Below are the code and all the weights of a small trained network. Each question names an input and a class and asks about switching units off, where a switched-off unit gives its printed mean instead of its output.

import numpy as np


def w(rows, s, z=0):
    codes = np.array(rows[::2]) - 128.0
    scale = np.full(codes.shape[1], s)
    scale[-1] = z or s
    return codes * scale


def norm(h):
    return h / np.sqrt((h * h).mean(-1, keepdims=True) + 1e-5)


def f(y):
    return np.maximum(y, 0)


def log_softmax(a):
    a = a - a.max(-1, keepdims=True)
    return a - np.log(np.exp(a).sum(-1, keepdims=True))


def net(x, mask):
    res = np.array(x, float).reshape(1, 7) / 4 @ E
    u = 0
    for l in range(3):
        y = f(norm(res) @ A[l][:, :-1].T + A[l][:, -1])
        res = res + np.where(mask[u : u + 9], y, B[l][:, -1]) @ B[l][:, :-1]
        u += 9
    return log_softmax(norm(res)[-1] @ U[:, :-1].T + U[:, -1])


A, B = {}, {}
E = w([
[127,135,133,127,132,127,127],'x0',
[70,156,121,59,55,85,158],'x1',
[243,113,200,117,76,98,193],'x2',
[129,136,129,122,134,127,134],'x3',
[160,167,134,98,167,2,21],'x4',
[126,125,131,129,127,127,127],'x5',
[70,234,164,253,136,56,182],'x6',
],0.0097)
A[0] = w([
[190,133,85,50,170,59,54,19],'0.n0',
[130,155,155,179,150,4,81,92],'0.n1',
[31,136,119,92,221,104,24,11],'0.n2',
[183,123,130,32,130,108,15,80],'0.n3',
[74,163,137,15,80,23,122,68],'0.n4',
[198,117,136,149,104,61,155,79],'0.n5',
[249,117,221,93,109,44,124,1],'0.n6',
[227,128,149,188,254,123,44,18],'0.n7',
[80,153,143,47,75,81,115,73],'0.n8',
],0.017,0.0046)
B[0] = w([
[115,108,214,142,125,237,47,240],'0.n0',
[97,172,239,183,165,180,101,239],'0.n1',
[120,216,58,35,54,118,81,243],'0.n2',
[103,119,180,96,230,69,188,255],'0.n3',
[190,102,63,234,107,137,175,227],'0.n4',
[125,167,120,77,57,100,103,190],'0.n5',
[115,192,67,50,61,125,80,241],'0.n6',
[208,72,47,251,96,118,188,232],'0.n7',
[181,75,96,187,124,126,149,190],'0.n8',
],0.025,0.013)
A[1] = w([
[59,113,88,146,144,94,57,7],'1.n0',
[119,39,137,51,184,95,133,8],'1.n1',
[110,128,129,125,156,53,124,71],'1.n2',
[92,174,176,177,172,1,101,86],'1.n3',
[93,122,168,88,191,80,178,98],'1.n4',
[117,95,186,165,167,48,118,35],'1.n5',
[96,162,81,110,124,102,100,5],'1.n6',
[85,99,167,106,97,186,173,64],'1.n7',
[103,74,157,104,153,82,126,58],'1.n8',
],0.021,0.0033)
B[1] = w([
[166,127,103,96,125,137,97,160],'1.n0',
[149,61,134,51,253,86,164,224],'1.n1',
[124,141,109,157,120,139,165,132],'1.n2',
[122,122,175,101,181,41,132,181],'1.n3',
[112,170,99,92,182,181,235,173],'1.n4',
[73,172,104,74,92,141,150,153],'1.n5',
[126,182,113,131,91,101,132,253],'1.n6',
[135,87,178,132,96,154,50,239],'1.n7',
[124,157,102,99,214,156,168,156],'1.n8',
],0.023,0.0047)
A[2] = w([
[73,104,120,126,94,44,52,150],'2.n0',
[101,126,178,130,150,49,143,49],'2.n1',
[124,177,145,164,121,107,140,101],'2.n2',
[105,156,103,79,75,105,78,24],'2.n3',
[40,127,33,168,199,140,53,152],'2.n4',
[41,85,154,128,68,190,191,78],'2.n5',
[84,172,218,166,138,43,152,247],'2.n6',
[137,17,100,216,105,101,127,44],'2.n7',
[100,103,250,142,160,132,75,1],'2.n8',
],0.023,0.0022)
B[2] = w([
[118,172,79,143,162,122,148,179],'2.n0',
[120,116,45,138,192,132,128,151],'2.n1',
[138,64,124,56,166,149,146,206],'2.n2',
[3,155,58,103,129,119,138,245],'2.n3',
[159,90,204,37,4,91,159,177],'2.n4',
[207,118,165,148,110,153,25,166],'2.n5',
[159,33,101,27,198,135,148,195],'2.n6',
[168,202,88,215,160,92,205,223],'2.n7',
[3,176,174,163,158,189,134,226],'2.n8',
],0.025,0.012)
U = w([
[100,156,107,127,136,154,171,248],'0',
[96,175,88,28,20,66,102,96],'1',
[210,73,100,224,75,106,205,91],'2',
[98,143,248,165,141,179,52,69],'3',
[124,45,160,42,223,84,176,91],'4',
],0.011,0.013)

Each question gives the input, the list of numbers given to net, and the class t.
The units are the neurons (one row each of A and B). Each row of codes is followed by its name. A weight is (code - 128) times the scale printed after its matrix; where a second scale follows, it is the last column's (A, B and U).
mask holds one flag per neuron, layer by layer. A switched-off neuron (its flag False) gives its mean, the last column of its row in B, instead of its output. The means were averaged over made-up inputs and are rounded, as every weight is.
A unit's drop is (log p(t) with every unit on - log p(t) with that unit switched off) / (log p(t) with every unit on - log p(t) with every unit switched off).
The circuit of an input: a set's keep is (log p(t) with only the set's units on - log p(t) with every unit switched off) / (log p(t) with every unit on - log p(t) with every unit switched off). Starting from the 12 units with the biggest drops (on a tie, the unit counted first), units are removed one at a time, each time the one whose removal leaves the highest keep (on an exact tie, the one counted first), for as long as the keep stays at least 0.8.
circuit, biggest first: the units of the circuit, biggest drop first
most important unit: the unit with the biggest drop
top k neurons: the k neurons with the biggest drops, biggest first
k most important neurons of layer l: the k neurons of layer l with the biggest drops, biggest first
drop of u: that unit's drop, to one decimal
input [-6,-1,-7,8,0,-3,-6], class 1: most important unit : 0.n2
input [4,-4,-4,-5,2,-4,6], class 4: top 4 neurons : [0.n1 0.n0 0.n6 0.n4]
input [5,-2,-6,7,-6,8,-6], class 1: circuit, biggest first : [0.n7 0.n0 2.n4]
input [1,1,-7,-8,-5,6,8], class 4: top 2 neurons : [0.n0 0.n6]
input [0,-1,-4,1,1,4,3], class 1: top 2 neurons : [0.n2 0.n3]
input [0,8,5,3,0,8,-1], class 2: 3 most important neurons of layer 0 : [0.n4 0.n8 0.n2]
input [6,7,5,-1,-3,6,7], class 2: top 4 neurons : [0.n3 0.n2 0.n4 0.n8]
input [5,7,4,5,7,6,-7], class 2: top 3 neurons : [0.n4 0.n8 0.n1]
input [0,7,4,-8,3,5,-6], class 2: 2 most important neurons of layer 0 : [0.n4 0.n8]
input [-3,-4,-2,-3,3,4,-5], class 4: top 2 neurons : [0.n3 0.n4]
input [-2,6,8,3,6,2,6], class 1: top 4 neurons : [0.n6 0.n3 0.n5 0.n7]
input [5,5,-6,-3,1,8,-2], class 1: 2 most important neurons of layer 0 : [0.n2 0.n7]
input [-7,3,-7,1,-7,5,-8], class 4: top 3 neurons : [0.n7 0.n4 0.n1]
input [6,-5,3,2,-1,1,-8], class 4: most important unit : 0.n3
input [3,-8,-3,-5,-7,2,-5], class 2: top 2 neurons : [0.n3 0.n2]
input [-4,4,5,2,-1,2,-7], class 4: top 4 neurons : [0.n3 0.n2 0.n7 1.n1]
input [-6,0,7,1,-8,3,-1], class 3: 4 most important neurons of layer 0 : [0.n2 0.n7 0.n3 0.n6]
input [1,-1,0,-2,-8,3,-4], class 3: top 4 neurons : [0.n3 0.n7 0.n2 0.n4]
input [-4,-5,-2,1,-4,-3,-2], class 2: top 2 neurons : [0.n3 0.n2]
input [5,6,-5,4,-7,-1,0], class 3: top neuron : [0.n2]
input [-5,-7,6,-3,6,5,7], class 2: top 3 neurons : [0.n7 0.n3 0.n2]
input [1,0,-7,-7,7,2,2], class 1: top 3 neurons : [0.n2 2.n4 2.n8]
input [-3,2,7,-4,1,-7,-7], class 1: 2 most important neurons of layer 0 : [0.n6 0.n5]
input [-3,2,0,3,-6,-2,-7], class 4: 3 most important neurons of layer 0 : [0.n4 0.n7 0.n1]
input [0,4,6,-4,8,-5,-3], class 3: 4 most important neurons of layer 0 : [0.n0 0.n2 0.n1 0.n3]
input [0,3,-3,7,1,-1,6], class 4: 3 most important neurons of layer 0 : [0.n0 0.n7 0.n1]
input [-2,2,0,2,5,0,2], class 3: most important unit : 0.n1
input [5,3,-1,-5,-8,5,-2], class 3: 3 most important neurons of layer 0 : [0.n3 0.n2 0.n7]
input [4,-3,8,0,-4,7,7], class 1: 2 most important neurons of layer 0 : [0.n3 0.n5]
input [-3,4,7,6,-1,-2,-1], class 1: drop of 0.n6 : 0.3
